(150): [130 119  55 101 130 134 130 124  96  55]
(77): [130  96  55 147  56 134 152 126  96 159]
(7): [130  97 119  97 103 138  97 109  93 148]
count (150): [55] => 2
count (7): [149] => 0
count (77): [55] => 1
count (7): [96] => 0
count (150): [54] => 0

(77): [152 142 117 144 117  98 139 123  81  94 149 160 140 115 101 122 135 160
 109 110 135 151 159  80 160 144 133 110 134 138 116 127 110  93 127 120
 157 139]
(12): [127 142 127 135 147 120 129 121 137 150 148 144 149 150 111 128  97 120
 134 148 126 126 159 131 117 142 114 113 127  97 119 151 118 160 138 124
 132 138]
(218): [125 128 137 132 153 134 131 118 147 155 147 147 155 151 129 122  97 116
 138 123 155 182 113 135 146 160 104 125  72 153 135 108 159  95 136 117
 143 142]
(150): [127 152 147 133 155 126  99 153 110 137 114 125 167 115 103 149 135 126
 123 110 163 154 113 155 108 160 106 142 110 147 134 108 175  92  94 135
 144 134]
(78): [116 123 122 123 155 147 116 132 148 154 121 135 150 140 143 144 111 111
 138 150 129 121 114 160 100 122 133 142 119 115 137 120 142 151 128 133
 105 128]
(174): [112 116 145 110 125 147 122 130 151 141 116 127 112 132 144 121 131 114
 135 150 117 101 113 151 108 111 139 142 129 120 137 124 133 158 130 133
 105 114]
(193): [122 147 125 132 157 139 121 125 135 155 152 147 165 149 109 138  97 119
 130 151 126 118 160 143  96 146 112 125 131  79 120 152 121 162 133 134
 118 137]
(104): [132 151 107 137 142 104 123 130 114 134 137 133 159 117 102 146 128 130
 123 112 140 143 149 129 122 156 111 132 123 124 118 119 131  96 123 132
 154 138]
(141): [141 139 148 148 118  98 122 101 148 149 136 144 159 152 107 120  99 119
 153 142 128 151 153 100 122 148 108 109 111 122 117 137 113 152 148 117
 153 144]
(115): [126 116 158 121 117 144 150 126 116 108 144 122  85 116 144 150 134 138
 111 117  85 100 137 120 121 111 140 127 160 116 125 150 104 145 128 134
 120 121]
(119): [125 128 137 132 153 134 131 118 147 155 147 147 155 151 129 122  97 116
 138 151 119 118 159 132 116 125 121 112 129  89 122 152 114 163 144 122
 114 136]
count (150): [134] => 2
count (141): [148] => 5
count (115): [150] => 3
count (141): [98] => 1
count (77): [159] => 1

(218): [126 126 127 126 158 126 127 126 126 126 127 126 125 126]
(193): [126 126 127 126 126 126  81 126 126 126 126 126 125  81]
(78): [126 126 127 126 126 126 127 125 126 126 127 126 125 126]
(174): [126 126 127 127 126 126 127 125 118 115  68 169 115  69]
count (174): [126] => 4
count (193): [126] => 10
count (78): [127] => 3
count (78): [126] => 9
count (218): [126] => 9

(104): [127 129 129 127 128 127 127]
(174): [127  83 127 127  83  82  83]
(119): [126 126 126 125 125 126 126]
count (104): [127] => 4
count (174): [126] => 0
count (174): [127] => 3
count (119): [125] => 2
count (174): [83] => 3
count (119): [126] => 5
count (174): [82] => 1

(115): [155 156 154 156 156 158 158 134 133 156 158 158]
(12): [120 141  85 118 153 104 118 144 123 113 142 123]
(77): [187 133 159 159 159 122 150 129 122 187 123 113]
(150): [122 150 122 122  97 151 122 163 137 138 170 158]
count (77): [123] => 1
count (150): [122] => 4
count (115): [159] => 0
count (77): [159] => 3

(77): [174  82 107  98 156 113 147  93 112 156 112]
(119): [171  73 125  85 125  85  85  88 126  85 107]
(218): [188  90 115  97 100 157 151  87 158  84 118]
(193): [ 96  96 120  96 168 112 124 124  96 177 101]
(78): [ 80 163 145 160 145 101 106 168 105 119 145]
(7): [ 91 111 125 108 170 105 119 141  76 170 104]
(104): [ 80  80 100 174 134 112 110  80 127 105 160]
(141): [ 99 109 113  89 109  99  99 109  99 183  84]
(12): [180  98 100 105 103 155 149  85 162 125 121]
(115): [ 85 185 144 174 130 115 110 169 132  96 150]
count (141): [99] => 4
count (193): [95] => 0
count (119): [85] => 4
count (141): [108] => 0
count (218): [152] => 0
count (104): [80] => 3
count (77): [112] => 2

